Each row is followed by its class; each block has classes of its own.
-4, 8, -20, 0, -10, 0, -2, 2, 1, -9, 7, 10, -10, 0, 6, -6, 7, -1, -3, 0, -3, -10, 19, -4, -1, -3, 4, 17, -3, -3, -4, 1, 7, -6, 6, -10, -8, 0, -4, 0, 0, 9, -2, 1 => U
-1, -2, 2, 13, 6, 4, 3, 1, -2, 2, -3, 6, -3, -6, 9, 0, 4, 1, 3, 2, 1, 6, 0, -3, -1, 0, -8, -6, 1, 7, 1, 19, -6, 2, -2, 14, 2, 3, 9, -5, 3, -8, -12, 0 => T
-1, 2, -17, -3, -1, -5, -2, 10, 2, -13, -8, 12, -1, 5, -1, -4, 11, 2, -3, -2, -2, 5, -8, -1, 8, 5, 0, -9, 1, -3, 5, 4, -12, -4, 2, -12, -2, 0, -9, 12, 6, 1, 7, -5 => U
1, -1, 34, 4, 1, 6, 3, 0, -3, -7, -4, -4, -5, -2, 3, 3, -8, 1, 2, 2, 0, 4, -40, -11, -2, -2, -13, -14, 1, 12, 3, -5, -1, 1, -4, 10, 4, -1, 8, -5, -8, -8, -5, -6 => A
0, 12, 28, -7, -8, -1, 2, 3, -1, -4, 9, 4, -12, 6, 6, -3, -9, 14, -2, 5, -2, -5, -35, -3, -7, 1, -2, 10, 0, 13, -2, -15, 7, -3, 3, -7, -2, -11, -4, 4, -14, -7, -5, 2 => A
-5, 0, -4, 16, 7, 3, 3, 0, 1, 5, 0, 19, -8, -4, 10, -1, 8, 0, 4, 0, 2, -6, 8, -8, 0, -1, -6, 1, 1, 10, -5, 19, -5, -1, -5, 13, 0, 3, 11, -17, 0, 0, -18, 6 => T
3, 5, -17, 1, -5, -13, -5, -4, 1, 1, 1, 22, -3, -9, 2, -5, 29, -1, -3, -5, 7, 0, 25, -3, -1, 3, 8, 21, 4, -8, 4, -17, -2, -4, 4, -18, -3, 0, -9, -1, -2, 9, -5, -3 => R
-4, 15, -9, 10, 17, -7, -3, 16, -2, 31, -1, 26, -8, 15, 9, -4, -30, -8, 3, 10, -4, 6, 1, -9, -7, 1, -4, -3, -2, 15, -4, 34, 7, -2, -2, 7, -3, 1, 5, 42, 2, -11, -6, 2 => A
0, 1, -9, 5, -1, 5, -3, -6, 10, -1, 21, 52, -30, 2, -8, -5, 12, -3, 9, -7, -8, -25, -8, -23, 11, -1, -7, 20, -5, 7, -25, -32, -2, -5, -10, -25, -18, 8, 16, -42, -5, 12, -23, -1 => A
0, 0, -2, 14, -2, 2, 6, 0, 0, -4, -2, 8, -4, -9, 12, 0, 8, 2, 3, 2, 0, 2, 4, -5, 0, 1, -8, -3, 0, 6, -2, 18, -7, 1, -2, 9, 2, 3, 9, -10, 3, -2, -13, 3 => T
0, 0, 4, 14, 1, 3, -1, 3, -2, -9, -3, 11, -4, -9, 13, 2, 12, 0, 1, 0, 3, 4, -1, -6, -3, -1, -10, -5, -1, 10, 0, 9, 0, -4, -2, 16, 2, 2, 16, -6, 0, -4, -14, 3 => T
-7, 0, -31, 3, 0, -1, -4, 3, 8, -12, 8, 30, -12, 7, -3, -3, 3, 1, -1, -5, -9, -11, 12, -10, 12, 1, 0, 3, -3, -3, -6, 0, -2, -5, -3, -18, -8, 13, 0, -3, 7, 12, 3, -7 => U
3, 8, 26, -7, -10, -3, 4, -7, -1, -1, 8, 2, -8, -5, 3, -4, 16, -6, 0, -1, 8, -6, -17, 0, -1, 0, 3, 26, 4, -5, -2, -27, -3, 1, 2, -16, -6, -13, -6, -17, -14, -4, -10, 3 => A
-6, 1, -21, 10, 2, 7, 7, 3, -1, -20, -4, -19, -3, -4, 16, -2, -3, 0, 4, 4, -1, -2, 22, 4, 0, 2, -3, -8, -1, -4, 3, 43, -2, 0, -4, 19, 6, 3, 0, -9, 5, -2, -2, 10 => R
-2, -2, 3, 13, 1, 3, 1, 0, -1, -5, -1, 7, -2, -9, 6, 0, 9, -3, 0, -2, 2, 1, 3, -8, -3, 0, -8, -1, 1, 9, 1, 9, 0, 15, -2, 10, 5, -4, 8, -7, 0, -5, -11, 8 => T
-7, -2, -6, 17, 0, 2, -1, 1, -2, -13, -3, 15, -9, -12, 13, 0, 9, 3, 0, 0, -4, -4, 11, -9, -2, -3, -10, 2, 0, 12, -1, 6, 4, -2, 1, 14, 6, 4, 10, -13, 2, 0, -15, 0 => T
-1, 7, 20, 2, 1, 5, 2, 0, -4, -2, 5, -7, -8, 2, 6, -4, -5, -1, 7, 5, 1, -4, -26, -1, -3, -2, -4, -1, 3, 4, -3, 9, -2, 1, -1, 2, -1, -7, 0, -10, -8, -6, -6, 5 => R
-4, 1, -26, 7, -4, -6, -3, 7, -1, -6, 4, 23, -5, -6, 7, -2, 15, 1, -5, -5, -1, -4, 24, -7, 2, 2, 1, 11, -1, 0, 1, -3, 6, -6, 4, -6, 0, 5, 1, 7, 4, 6, -6, -4 => U
-3, -2, -1, 15, 2, 3, 2, -1, 0, -13, -3, 13, -7, -10, 11, 1, 9, -1, 4, -2, -5, -3, -5, -9, -2, -2, -8, -1, -1, 7, 1, 12, 0, 0, -1, 14, 3, 3, 8, -11, 0, -4, -16, 2 => T
-2, -2, -1, 15, 4, 2, 1, 0, 1, 5, -2, 13, -5, -15, 10, -2, 8, 4, 10, 2, 1, -3, 7, -6, 0, -2, -12, -1, 1, 6, -5, 20, -8, 2, -6, 10, 1, 2, 12, -12, 5, -3, -16, 2 => T
1, 3, 0, 2, -4, -7, -4, -2, 1, 7, 2, 32, -3, -10, -1, -4, 23, -1, 2, -4, 3, -1, 7, -9, 0, 1, 3, 17, 5, 2, -2, -17, -1, -3, 4, -13, -4, -3, 2, -5, -5, 2, -13, -2 => U
-2, -2, 1, 10, 2, -2, 2, 3, 0, -10, -8, 10, -9, -9, 10, 1, 5, -7, 5, 2, 1, 7, 0, -4, -4, 5, -17, -6, -3, 9, 3, 13, -1, 0, -3, 14, 4, -2, 10, -3, 6, -4, -11, -2 => T
6, 4, 14, -7, 4, -2, 2, -9, 2, 1, 6, 23, -3, -2, -1, -6, 14, -1, 10, -4, 4, -7, -18, 2, 1, 2, 4, 9, 4, -9, -4, -11, -8, 1, 0, -17, -6, -9, -9, -15, -7, -5, -5, 3 => R
1, 14, 28, 5, 2, -2, -1, 8, -2, 6, 4, 31, -12, 4, 7, -4, -16, -2, 1, 6, -2, 0, -40, -9, -5, 1, -10, 5, -2, 19, -5, -10, 8, -10, 1, -3, -5, -7, 8, 22, -9, -16, -14, -2 => A
4, 2, 25, -7, -2, -4, -3, -3, 2, 10, 5, 27, -9, 4, -7, -2, 5, -3, 1, -3, 2, -3, -40, -6, 2, 3, -5, 7, 2, 9, -4, -35, -2, -2, 1, -18, -10, -6, 1, 1, -10, -3, -8, -4 => A
1, 9, -12, 4, 1, -7, -1, 4, 0, 13, 1, 21, -4, -4, 5, -4, 12, -2, 2, -3, 4, 2, 14, -3, -2, -1, 4, 13, 3, 4, 4, -4, 1, 0, 4, -6, -3, 0, 0, 6, -1, -2, -10, -1 => U
-6, 12, -17, -10, -3, 2, -2, 5, 0, -20, 9, -11, -8, 10, 9, -2, -11, -1, -4, 5, -5, -8, 4, 1, -2, 3, 4, -2, -3, -9, 3, 11, 10, -4, 3, -1, -1, 1, -7, 11, 1, 4, 8, 3 => R
0, 15, 21, -8, 6, -4, 4, 6, -3, 9, 6, -5, -9, 15, 2, -7, -22, -3, 5, 9, -2, -3, -38, 2, -1, 3, -1, 1, -2, 0, -5, 9, -5, 1, -3, -7, -8, -9, -5, 9, -7, -9, 0, 2 => R
-1, 0, -4, -2, -2, -1, 0, -6, 3, -3, 5, 21, -5, -2, -5, -2, 16, -3, 3, -6, 2, -3, -4, -3, 10, 3, 2, 7, 5, -4, -6, -18, -11, -2, 0, -18, -7, 1, -3, -12, -4, 2, -6, -3 => U
-1, -4, -8, 2, 3, -6, -2, 1, 5, 7, 1, 32, -2, 4, -7, 0, 5, 1, 2, -6, -3, 3, -8, -6, 4, 2, 1, 1, 0, 5, -2, -12, -8, -2, -1, -12, -6, 2, 2, 1, 4, 2, -4, -4 => U
-2, 15, 41, 2, 10, 5, 0, 16, -6, 15, 4, 0, -14, 22, 8, -4, -52, 1, 7, 18, -9, -1, -52, -5, -8, -2, -16, -22, -1, 25, -8, 24, 8, 2, -4, 21, -2, -6, 12, 30, -7, -17, -6, 9 => A
0, 7, 8, 4, -2, -1, 3, 2, -1, -8, 6, -2, -9, 2, 10, -1, -2, -2, 0, 2, 0, -6, -13, -3, 1, 0, -5, 8, 0, 5, -2, 5, 2, -2, 2, 2, 0, -4, -1, -4, -4, -3, -7, 5 => A
0, -3, -15, 12, 12, -8, -4, 4, 1, 18, -5, 31, -2, -3, -1, 0, 5, 2, 6, 1, 2, 7, 6, -8, 4, 0, -4, -3, 2, 6, -2, 9, -11, -1, -3, -2, -3, 3, 7, 9, 5, -2, -8, -4 => U

Next block, with new classes.
1, 0, -2, 0, 1, 1, 0, -2, -1, -5, 3, -10, 7, 3, -5, 0, 1, 6, 1, -9, -1, 0, 6, 4, -3, -10, -3, -6, -7, -1, -6, -4, -8, -1, -2, 2, -5, 6, 2, 6, 0, 4, 5, -3 => V
-2, -8, -11, -5, -4, -14, 10, -8, 15, -12, 10, -9, 1, -13, 8, -11, -22, 1, 4, 1, 5, -5, 6, 9, 4, 6, 8, 9, -4, -5, 5, 15, 16, 0, 6, -1, -7, -7, 4, -3, -2, 4, 19, -3 => V
-2, 3, 5, 3, 1, 2, -3, 4, -7, 9, -2, 7, -7, 4, 2, 5, 15, -3, -2, 1, -4, 2, -7, -5, -1, 4, -1, 2, 2, 2, 0, -4, -3, 1, 0, -3, 2, -2, -5, 0, 1, -6, -10, 3 => Q
9, 1, -5, 1, -1, 9, -7, -1, -20, 4, -4, 14, -17, 0, 13, 5, 22, -8, 6, -1, -2, -4, -3, -4, 10, 1, -5, -10, -1, 6, 4, -3, 2, 2, -3, -4, -7, 4, -17, 1, -1, -4, -18, 2 => Q
4, 1, 1, 0, -1, 4, 1, -5, 2, -6, 14, -6, 6, 1, 10, -2, -11, 3, -5, -4, 6, -3, 2, 1, 2, 0, 0, -10, -1, 0, -1, 2, 7, -1, -5, 1, -8, 6, -8, 2, -6, 5, -1, -5 => V
7, -2, -2, -4, -2, -3, 6, -4, 15, -13, 13, -16, 14, -6, 1, -8, -30, 6, -6, -1, 6, -4, 8, 6, -2, 0, 3, -3, 1, -4, 1, 7, 11, -2, -1, 4, -1, 3, 8, 1, -5, 9, 14, -7 => V
1, 5, 12, 4, 2, 15, -1, -2, 0, 3, 16, -3, 9, 8, 10, 6, 0, 0, -19, -4, 6, 0, -7, -7, -4, 4, 0, -15, 6, 1, -2, -3, 0, -1, -11, -1, -4, 8, -10, 1, -9, 2, -17, -5 => Q
-2, -3, -7, -1, 0, -8, 4, -3, 8, -11, 4, -12, 9, -2, -9, -5, -17, 8, 8, -8, 0, 3, 9, 9, -3, -9, 0, 0, -9, -4, -6, 0, -6, -1, 1, 2, -4, 2, 7, 6, 1, 7, 16, -3 => V
11, -5, -16, -4, -3, -3, -4, -2, -16, -6, -9, 12, -18, -10, 12, -4, 12, -9, 18, 3, -3, -6, 4, 4, 16, 1, -3, 0, -6, 4, 7, 5, 9, 3, 6, -4, -5, -2, -9, -1, 2, -3, -2, 4 => Q
2, 3, -2, 4, 6, 8, -9, 3, -21, 3, -12, 11, -8, 8, -7, 7, 23, 0, 15, -5, -7, 4, 0, -2, 1, -13, -8, -8, -7, 6, -5, -11, -15, 2, -1, -1, -2, 7, -7, 5, 3, -4, -11, 3 => Q
